Below are the code and all the weights of a small trained network. Each question names an input and a class and asks about switching units off, where a switched-off unit gives its printed mean instead of its output.

import numpy as np


def w(rows, s, z=0):
    codes = np.array(rows[::2]) - 128.0
    scale = np.full(codes.shape[1], s)
    scale[-1] = z or s
    return codes * scale


def norm(h):
    return h / np.sqrt((h * h).mean(-1, keepdims=True) + 1e-5)


def f(y):
    return np.maximum(y, 0)


def log_softmax(a):
    a = a - a.max(-1, keepdims=True)
    return a - np.log(np.exp(a).sum(-1, keepdims=True))


def net(x, mask):
    res = np.array(x, float).reshape(1, 4) / 4 @ E
    u = 0
    for l in range(4):
        y = f(norm(res) @ A[l][:, :-1].T + A[l][:, -1])
        res = res + np.where(mask[u : u + 4], y, B[l][:, -1]) @ B[l][:, :-1]
        u += 4
    return log_softmax(norm(res)[-1] @ U[:, :-1].T + U[:, -1])


A, B = {}, {}
E = w([
[53,59,2,186,192,97,219,4,184],'x0',
[88,45,100,51,217,170,78,133,38],'x1',
[74,149,54,124,103,125,130,200,92],'x2',
[131,41,61,44,18,121,19,61,233],'x3',
],0.0077)
A[0] = w([
[43,184,5,130,52,50,134,201,61,56],'L0N1',
[147,114,120,146,27,166,254,95,140,121],'L0N2',
[195,109,179,193,156,110,85,39,129,6],'L0N3',
[149,126,89,93,65,128,63,93,144,1],'L0N4',
],0.0089,0.0044)
B[0] = w([
[153,51,190,237,145,163,38,137,128,254],'L0N1',
[62,133,104,98,163,67,62,97,51,226],'L0N2',
[226,116,145,174,99,249,101,86,103,165],'L0N3',
[148,107,107,106,84,140,193,180,174,197],'L0N4',
],0.013,0.0059)
A[1] = w([
[176,183,159,155,104,6,97,130,142,115],'L1N1',
[131,28,106,37,182,140,139,152,45,3],'L1N2',
[138,163,144,122,116,154,122,176,86,153],'L1N3',
[120,203,151,172,80,54,101,100,173,3],'L1N4',
],0.011,0.0058)
B[1] = w([
[61,178,152,110,67,114,111,127,68,236],'L1N1',
[60,200,169,153,21,52,127,49,41,219],'L1N2',
[163,151,91,95,133,211,111,116,125,253],'L1N3',
[108,133,146,117,72,86,151,88,9,179],'L1N4',
],0.013,0.0052)
A[2] = w([
[162,185,135,229,169,76,204,225,65,3],'L2N1',
[190,75,239,119,101,170,205,20,141,185],'L2N2',
[112,205,155,156,204,156,207,188,46,54],'L2N3',
[132,159,255,87,189,163,180,79,78,47],'L2N4',
],0.0069,0.004)
B[2] = w([
[136,6,157,99,44,119,133,188,158,191],'L2N1',
[171,100,148,188,176,159,116,146,101,239],'L2N2',
[110,12,89,106,31,37,173,68,221,253],'L2N3',
[176,111,110,126,73,168,92,132,178,230],'L2N4',
],0.012,0.004)
A[3] = w([
[134,188,163,66,147,131,158,234,63,69],'L3N1',
[211,214,164,49,107,173,138,212,122,3],'L3N2',
[67,106,62,137,252,96,194,105,147,109],'L3N3',
[125,60,133,42,78,111,189,142,216,71],'L3N4',
],0.011,0.0048)
B[3] = w([
[99,119,112,79,184,131,116,60,209,183],'L3N1',
[31,172,65,172,244,132,206,117,166,252],'L3N2',
[63,229,106,71,229,149,114,175,190,196],'L3N3',
[251,123,29,143,147,25,180,213,115,252],'L3N4',
],0.011,0.0045)
U = w([
[21,169,237,85,43,63,97,63,25,71],'0',
[144,58,189,210,158,246,68,163,200,214],'1',
[198,57,70,23,66,31,204,168,221,4],'2',
[19,234,102,50,235,144,142,130,192,178],'3',
[153,162,108,144,149,154,108,160,66,129],'4',
],0.011,0.0049)

Each question gives the input, the list of numbers given to net, and the class t.
The units are the neurons (one row each of A and B). Each row of codes is followed by its name. A weight is (code - 128) times the scale printed after its matrix; where a second scale follows, it is the last column's (A, B and U).
mask holds one flag per neuron, layer by layer. A switched-off neuron (its flag False) gives its mean, the last column of its row in B, instead of its output. The means were averaged over made-up inputs and are rounded, as every weight is.
A unit's drop is (log p(t) with every unit on - log p(t) with that unit switched off) / (log p(t) with every unit on - log p(t) with every unit switched off).
The circuit of an input: a set's keep is (log p(t) with only the set's units on - log p(t) with every unit switched off) / (log p(t) with every unit on - log p(t) with every unit switched off). Starting from the 12 units with the biggest drops (on a tie, the unit counted first), units are removed one at a time, each time the one whose removal leaves the highest keep (on an exact tie, the one counted first), for as long as the keep stays at least 0.8.
units of the circuit, in order: the units of the circuit, biggest drop first
top k neurons: the k neurons with the biggest drops, biggest first
k most important neurons of layer l: the k neurons of layer l with the biggest drops, biggest first
input [5,-5,5,0], class 0: units of the circuit, in order => L0N2
input [2,5,-5,-6], class 2: 3 most important neurons of layer 2 => L2N3; L2N4; L2N1
input [8,6,3,5], class 3: top 4 neurons => L3N3; L1N1; L0N2; L2N3
input [-5,4,0,4], class 3: units of the circuit, in order => L2N3; L3N2; L0N1
input [-7,1,6,6], class 3: units of the circuit, in order => L2N3; L3N2; L0N4
input [-3,5,2,8], class 2: top 2 neurons => L0N4; L0N2
input [-6,-5,8,-8], class 1: 2 most important neurons of layer 0 => L0N1; L0N4
input [3,-3,-3,3], class 4: units of the circuit, in order => L0N3; L0N2
input [-7,6,-5,1], class 3: units of the circuit, in order => L0N1; L3N2
input [-3,0,4,-5], class 2: top 2 neurons => L2N3; L0N3
input [-1,4,8,7], class 1: top 2 neurons => L0N1; L2N3
input [2,-5,-5,2], class 0: top 2 neurons => L0N2; L0N1
input [5,-6,2,-8], class 2: 2 most important neurons of layer 2 => L2N3; L2N1
input [-6,-5,7,0], class 1: top 3 neurons => L0N1; L1N2; L0N2
input [2,-5,7,-4], class 1: top 2 neurons => L0N1; L1N2
input [7,1,-4,-8], class 2: top 3 neurons => L2N3; L2N1; L0N1
input [-8,-6,3,2], class 3: 2 most important neurons of layer 1 => L1N2; L1N3
input [3,-6,6,-6], class 0: top 4 neurons => L0N2; L0N1; L0N4; L0N3
input [-8,5,-5,7], class 3: top 2 neurons => L2N3; L0N1
input [-6,4,-2,8], class 2: top neuron => L0N4
input [6,1,8,8], class 1: top 3 neurons => L0N1; L2N3; L2N1
input [8,0,-6,0], class 3: units of the circuit, in order => L3N3
input [-8,1,6,5], class 3: 2 most important neurons of layer 3 => L3N2; L3N1
input [4,3,7,-8], class 2: 3 most important neurons of layer 2 => L2N3; L2N1; L2N2
